Below is a small trained network, with its code and all its weights. Each question gives an input and a class and asks what happens when units are switched off, that is, made to give their printed mean instead of their output.

import numpy as np


def w(rows, s, z=0):
    codes = np.array(rows[::2]) - 128.0
    scale = np.full(codes.shape[1], s)
    scale[-1] = z or s
    return codes * scale


def f(y):
    return np.maximum(y, 0)


def log_softmax(a):
    a = a - a.max(-1, keepdims=True)
    return a - np.log(np.exp(a).sum(-1, keepdims=True))


def net(x, mask):
    res = np.array(x, float).reshape(1, 8) / 4 @ E
    y = f(res @ A[0][:, :-1].T + A[0][:, -1])
    res = res + np.where(mask, y, B[0][:, -1]) @ B[0][:, :-1]
    return log_softmax(res[-1] @ U[:, :-1].T + U[:, -1])


A, B = {}, {}
E = w([
[134,113,36,238,62,55,254,172,163],'x0',
[50,187,103,197,204,73,92,106,105],'x1',
[66,43,88,85,95,95,128,82,44],'x2',
[119,118,133,155,126,153,143,144,107],'x3',
[121,193,104,110,85,111,51,205,66],'x4',
[132,134,126,120,127,118,120,121,134],'x5',
[231,91,149,108,204,48,123,176,55],'x6',
[116,104,138,140,130,121,120,149,148],'x7',
],0.0096)
A[0] = w([
[134,118,111,129,101,108,179,125,149,26],'N0',
[197,126,188,111,49,167,139,165,170,108],'N1',
[63,177,147,163,36,198,71,89,170,117],'N2',
[124,146,80,136,92,57,198,144,127,85],'N3',
[134,144,80,151,84,106,72,200,131,101],'N4',
[128,94,135,103,172,160,118,70,128,125],'N5',
[121,182,107,97,86,112,84,182,95,174],'N6',
[85,108,200,86,184,171,84,134,129,18],'N7',
[151,120,136,132,154,118,153,64,161,183],'N8',
[114,173,140,116,111,153,69,166,87,164],'N9',
[118,169,173,81,126,165,49,82,126,56],'N10',
[169,160,100,193,59,100,111,138,101,192],'N11',
[106,108,102,134,85,155,144,180,126,156],'N12',
[92,108,178,159,125,181,191,3,166,130],'N13',
[170,105,86,187,86,87,169,88,174,86],'N14',
[79,166,131,185,134,85,104,117,116,83],'N15',
[108,106,225,129,169,149,102,76,103,104],'N16',
[169,92,153,135,170,79,120,167,70,134],'N17',
[193,149,148,168,176,180,140,61,173,174],'N18',
[92,171,119,142,103,180,123,139,179,72],'N19',
[151,205,168,155,126,148,129,155,182,99],'N20',
[88,97,108,174,252,129,138,77,148,127],'N21',
[87,129,177,89,170,174,122,183,95,3],'N22',
[70,88,121,115,62,114,102,75,75,76],'N23',
[121,81,160,101,99,117,142,43,82,137],'N24',
[53,176,114,152,55,143,59,179,128,164],'N25',
[185,72,129,75,76,169,167,135,149,65],'N26',
[51,199,113,179,228,92,113,97,112,47],'N27',
[124,161,123,180,182,119,93,148,146,54],'N28',
[135,103,111,206,114,121,160,111,147,105],'N29',
[160,90,138,114,85,186,95,124,153,141],'N30',
[88,71,92,99,107,115,121,108,109,62],'N31',
[134,113,128,132,163,197,91,90,135,139],'N32',
[162,65,142,136,219,115,173,112,127,141],'N33',
[52,57,101,117,100,101,139,106,80,124],'N34',
[191,212,191,195,111,155,104,149,177,82],'N35',
[67,114,141,143,108,156,147,72,188,89],'N36',
[237,112,138,166,215,104,116,175,80,176],'N37',
],0.011,0.0033)
B[0] = w([
[179,200,124,185,143,189,97,179,170,170],'N0',
[202,32,74,175,91,108,152,89,71,224],'N1',
[91,173,62,20,112,107,151,26,88,242],'N2',
[114,235,111,179,127,183,123,171,219,211],'N3',
[112,175,203,157,106,134,33,197,151,190],'N4',
[108,144,159,162,126,175,139,162,177,189],'N5',
[91,55,234,185,94,48,42,137,57,204],'N6',
[125,190,59,136,159,176,148,157,214,214],'N7',
[109,86,212,166,124,77,121,135,74,187],'N8',
[91,175,198,187,116,126,72,171,168,202],'N9',
[171,155,123,136,207,188,92,135,191,222],'N10',
[135,231,156,162,127,146,106,160,201,198],'N11',
[166,141,141,115,97,115,129,96,150,179],'N12',
[85,139,221,105,37,17,73,64,100,243],'N13',
[120,204,140,143,153,207,116,139,196,217],'N14',
[231,83,68,203,94,191,98,110,113,185],'N15',
[132,211,105,151,150,176,108,171,172,210],'N16',
[102,206,63,12,67,133,148,111,95,217],'N17',
[75,104,173,186,170,72,117,170,121,215],'N18',
[147,136,82,14,130,87,215,124,144,193],'N19',
[38,67,113,153,202,77,225,182,86,204],'N20',
[194,68,133,199,67,137,48,93,77,207],'N21',
[155,199,133,153,122,153,124,170,157,179],'N22',
[50,88,98,130,182,94,195,188,86,195],'N23',
[67,74,136,176,111,129,151,192,157,197],'N24',
[132,121,173,81,57,54,92,97,102,217],'N25',
[205,32,65,192,66,181,86,95,70,217],'N26',
[183,62,18,177,54,188,124,56,66,221],'N27',
[158,70,80,136,146,111,152,97,15,176],'N28',
[91,178,143,118,140,184,114,163,195,197],'N29',
[162,126,106,156,104,183,79,93,107,197],'N30',
[77,1,105,118,168,144,233,181,115,178],'N31',
[119,184,124,168,149,180,95,167,200,189],'N32',
[103,181,225,52,75,49,84,100,117,209],'N33',
[49,129,121,145,199,121,199,178,87,209],'N34',
[77,63,109,157,208,70,216,232,54,223],'N35',
[141,179,121,29,94,105,147,99,128,209],'N36',
[123,196,88,7,109,84,173,76,90,254],'N37',
],0.0069,0.013)
U = w([
[103,203,128,161,161,209,119,140,195,31],'0',
[101,176,118,1,90,83,160,63,90,34],'1',
[31,34,102,175,240,83,224,192,75,92],'2',
[198,35,60,204,62,195,97,72,62,78],'3',
[82,133,243,144,75,68,65,115,108,254],'4',
],0.009,0.0038)

Each question gives the input, the list of numbers given to net, and the class t.
The units are the neurons (one row each of A and B). Each row of codes is followed by its name. A weight is (code - 128) times the scale printed after its matrix; where a second scale follows, it is the last column's (A, B and U).
mask holds one flag per neuron, in row order. A switched-off neuron (its flag False) gives its mean, the last column of its row in B, instead of its output. The means were averaged over made-up inputs and are rounded, as every weight is.
A unit's drop is (log p(t) with every unit on - log p(t) with that unit switched off) / (log p(t) with every unit on - log p(t) with every unit switched off).
The circuit of an input: a set's keep is (log p(t) with only the set's units on - log p(t) with every unit switched off) / (log p(t) with every unit on - log p(t) with every unit switched off). Starting from the 12 units with the biggest drops (on a tie, the unit counted first), units are removed one at a time, each time the one whose removal leaves the highest keep (on an exact tie, the one counted first), for as long as the keep stays at least 0.8.
units of the circuit, in order: the units of the circuit, biggest drop first
unit that matters most: the unit with the biggest drop
k most important neurons: the k neurons with the biggest drops, biggest first
drop when u is switched off: that unit's drop, to one decimal
input [5,5,6,-7,8,4,0,-4], class 4: unit that matters most -> N6
input [-4,6,2,-2,-5,-3,2,3], class 3: 2 most important neurons -> (N27; N21)
input [3,-6,-7,-3,1,3,6,8], class 2: 3 most important neurons -> (N35; N20; N2)
input [-8,2,8,-1,-6,-7,7,1], class 0: units of the circuit, in order -> (N16; N7)
input [-7,7,-8,-4,6,0,-6,-3], class 2: 3 most important neurons -> (N35; N20; N28)
input [5,-4,-2,-2,2,1,6,7], class 1: 3 most important neurons -> (N37; N17; N10)
input [-3,0,1,3,4,-6,-4,3], class 1: 2 most important neurons -> (N2; N18)
input [6,-4,-8,-5,7,-7,8,-3], class 1: 2 most important neurons -> (N37; N17)
input [-4,-6,6,8,7,5,5,-6], class 4: 3 most important neurons -> (N6; N35; N9)
input [7,-2,1,-4,-8,0,-3,0], class 4: 2 most important neurons -> (N13; N8)
input [8,5,6,1,-7,-3,8,-6], class 0: units of the circuit, in order -> (N3; N14)
input [-7,-8,2,6,3,5,4,-4], class 3: 2 most important neurons -> (N26; N1)
input [-1,-6,3,-7,4,-4,5,-6], class 3: 2 most important neurons -> (N26; N2)
input [-7,5,-4,-5,-6,-5,-8,1], class 1: units of the circuit, in order -> (N2)
input [8,7,8,-2,-6,6,-1,7], class 0: 4 most important neurons -> (N3; N14; N29; N35)
input [-5,6,-3,-5,-4,0,3,7], class 3: 3 most important neurons -> (N27; N21; N28)
input [-1,-4,4,-8,0,7,-2,-3], class 2: drop when N27 is switched off -> 0.3
input [6,-4,-8,-7,6,3,-2,7], class 2: drop when N35 is switched off -> 1.0
input [0,6,5,-6,-5,-8,5,4], class 3: drop when N21 is switched off -> 1.3
input [-4,-5,-6,-7,7,-2,7,-1], class 1: units of the circuit, in order -> (N37)
